Below are the code and all the weights of a small trained network. Each question names an input and a target symbol and asks about switching units off, where a switched-off unit gives its printed mean instead of its output.

import numpy as np


def w(rows, s, z=0):
    codes = np.array(rows[::2]) - 128.0
    scale = np.full(codes.shape[1], s)
    scale[-1] = z or s
    return codes * scale


def f(y):
    return y / 2 * (1 + np.tanh(0.7978845608 * (y + 0.044715 * y**3)))


def softmax(a):
    e = np.exp(a - a.max(-1, keepdims=True))
    return e / e.sum(-1, keepdims=True)


def log_softmax(a):
    a = a - a.max(-1, keepdims=True)
    return a - np.log(np.exp(a).sum(-1, keepdims=True))


def net(x, mask):
    ids = ['ζλμξτψω'.index(c) for c in x.split()]
    T = len(ids)
    res = E[ids] + P[:T]
    q, k, v = (res @ M[0].T for M in (Q, K, V))
    z = softmax(np.where(np.tri(T) > 0, q @ k.T / 4**0.5, -1e9)) @ v
    res = res + np.where(mask[0], z, O[0][:, -1]) @ O[0][:, :-1]
    y = f(res @ A[0][:, :-1].T + A[0][:, -1])
    res = res + np.where(mask[1:9], y, B[0][:, -1]) @ B[0][:, :-1]
    return log_softmax(res[-1] @ U[:, :-1].T + U[:, -1])


Q, K, V, O, A, B = {}, {}, {}, {}, {}, {}
E = w([
[4,80,157,124,134,162],'ζ',
[99,134,144,114,126,14],'λ',
[175,29,209,132,96,80],'μ',
[102,117,106,178,182,135],'ξ',
[96,74,180,152,103,48],'τ',
[142,34,165,120,130,175],'ψ',
[169,75,179,42,98,33],'ω',
],0.017)
P = w([
[128,171,163,99,152,142],'0',
[148,38,171,171,138,103],'1',
[141,166,136,41,110,120],'2',
[154,75,165,171,125,132],'3',
[128,177,165,119,185,146],'4',
[156,95,158,167,118,139],'5',
[90,188,101,30,90,158],'6',
[145,95,148,162,109,135],'7',
[133,186,182,124,201,123],'8',
[145,102,152,167,102,134],'9',
[62,215,55,8,70,164],'10',
[139,107,139,169,99,129],'11',
[152,188,151,96,196,108],'12',
],0.016)
Q[0] = w([
[126,48,75,158,167,96],'h1',
[143,114,115,100,109,119],'h1',
[151,109,97,175,188,131],'h1',
[95,143,23,68,1,163],'h1',
],0.02)
K[0] = w([
[139,62,107,181,132,85],'h1',
[114,125,167,159,150,129],'h1',
[111,88,73,124,95,125],'h1',
[117,95,179,112,250,94],'h1',
],0.024)
V[0] = w([
[106,129,161,71,213,250],'h1',
[112,142,157,71,189,72],'h1',
[149,156,228,129,22,193],'h1',
[25,60,152,182,66,100],'h1',
],0.013)
O[0] = w([
[204,169,87,101,223,210,69],'h1',
[51,184,202,70,221,97,225],'h1',
[70,130,13,121,128,106,155],'h1',
[90,246,123,124,32,132,245],'h1',
],0.011)
A[0] = w([
[200,143,114,107,102,151,64],'n1',
[91,161,83,126,226,102,184],'n2',
[142,154,146,104,176,95,1],'n3',
[78,212,128,184,176,98,181],'n4',
[99,109,155,249,113,193,90],'n5',
[141,146,137,244,106,84,61],'n6',
[29,230,100,134,225,108,160],'n7',
[101,73,142,123,55,233,102],'n8',
],0.014,0.0062)
B[0] = w([
[102,122,85,168,123,104,132],'n1',
[140,13,50,62,90,149,184],'n2',
[114,96,122,195,166,226,161],'n3',
[119,140,142,50,123,180,217],'n4',
[92,71,50,163,29,139,145],'n5',
[173,104,44,155,221,152,169],'n6',
[137,171,147,213,128,72,252],'n7',
[169,91,242,70,250,148,146],'n8',
],0.014,0.038)
U = w([
[201,145,128,197,46,199,158],'ζ',
[84,131,185,123,165,187,44],'λ',
[183,75,138,54,58,41,252],'μ',
[226,105,181,90,175,162,212],'ξ',
[160,191,119,81,207,40,174],'τ',
[120,106,81,2,154,139,77],'ψ',
[178,54,142,183,189,17,30],'ω',
],0.0072,0.0043)

Each question gives the input, a string of symbols that net reads in full, and the target symbol t.
The units are the heads (4 rows each of Q, K, V and O) and the neurons (one row each of A and B). Each row of codes is followed by its name. A weight is (code - 128) times the scale printed after its matrix; where a second scale follows, it is the last column's (O, A, B and U).
mask holds one flag per unit, heads first, then neurons. A switched-off unit (its flag False) gives its mean, the last column of its rows in O or B, instead of its output. The means were averaged over made-up inputs and are rounded, as every weight is.
A unit's drop is (log p(t) with every unit on - log p(t) with that unit switched off) / (log p(t) with every unit on - log p(t) with every unit switched off).
The circuit of an input: a set's keep is (log p(t) with only the set's units on - log p(t) with every unit switched off) / (log p(t) with every unit on - log p(t) with every unit switched off). Starting from all 9 units, units are removed one at a time, each time the one whose removal leaves the highest keep (on an exact tie, the one counted first), for as long as the keep stays at least 0.8.
units of the circuit, in order: the units of the circuit, biggest drop first
most important unit: the unit with the biggest drop
top k neurons: the k neurons with the biggest drops, biggest first
input ξ ψ ψ, target ξ: top 3 neurons	[n7, n4, n2]
input τ ξ ω, target τ: units of the circuit, in order	[n2]
input ζ ψ τ λ μ, target τ: units of the circuit, in order	[n2, n3]
input ω ω μ ζ λ ζ λ τ ω, target λ: units of the circuit, in order	[n3, h1]
input ζ ω λ ξ μ ψ ζ, target μ: top 3 neurons	[n2, n7, n6]
input ξ λ ω, target ξ: units of the circuit, in order	[h1, n7, n4]
input μ ψ λ, target μ: units of the circuit, in order	[n2, h1, n6, n7]
input τ λ ψ, target τ: units of the circuit, in order	[n2, n3]
input ξ ω ω λ, target τ: top 4 neurons	[n2, n3, n6, n5]
input λ μ ω λ τ ψ ψ, target τ: units of the circuit, in order	[n3, n2]
input τ ζ ζ μ τ ξ ξ, target τ: units of the circuit, in order	[n7, n3]
input τ ζ ζ λ ψ τ τ ξ ξ λ ω ω ψ, target ω: units of the circuit, in order	[h1, n4]
input ζ τ τ, target ζ: units of the circuit, in order	[h1, n7, n8, n3]
input ω λ ζ λ λ μ λ λ τ ω ζ τ ψ, target ζ: units of the circuit, in order	[h1, n7, n8]
input μ ω ζ ψ ζ, target ζ: top 2 neurons	[n7, n2]
input ω λ τ λ ξ, target τ: units of the circuit, in order	[n7, n4, n3]
input λ μ ζ τ λ ω τ λ μ ζ ξ, target μ: top 2 neurons	[n2, n7]
input ψ ζ ξ λ τ τ ω τ ζ ψ ξ ψ, target ξ: most important unit	n8
input μ μ ζ λ ψ ζ λ ω ζ μ, target ω: top 3 neurons	[n4, n6, n2]
input ξ ω μ τ λ, target μ: top 2 neurons	[n2, n7]
input λ ω ξ ω τ ζ ψ λ ω λ ω, target ω: most important unit	n7
input ψ ψ ω μ ζ ζ τ λ λ ζ ξ, target λ: top 2 neurons	[n7, n4]
input ζ ζ ψ λ λ τ λ τ λ ζ λ τ ξ, target λ: top 2 neurons	[n4, n3]
input λ ξ ξ ξ ξ τ ω λ ζ, target ω: top 2 neurons	[n7, n2]
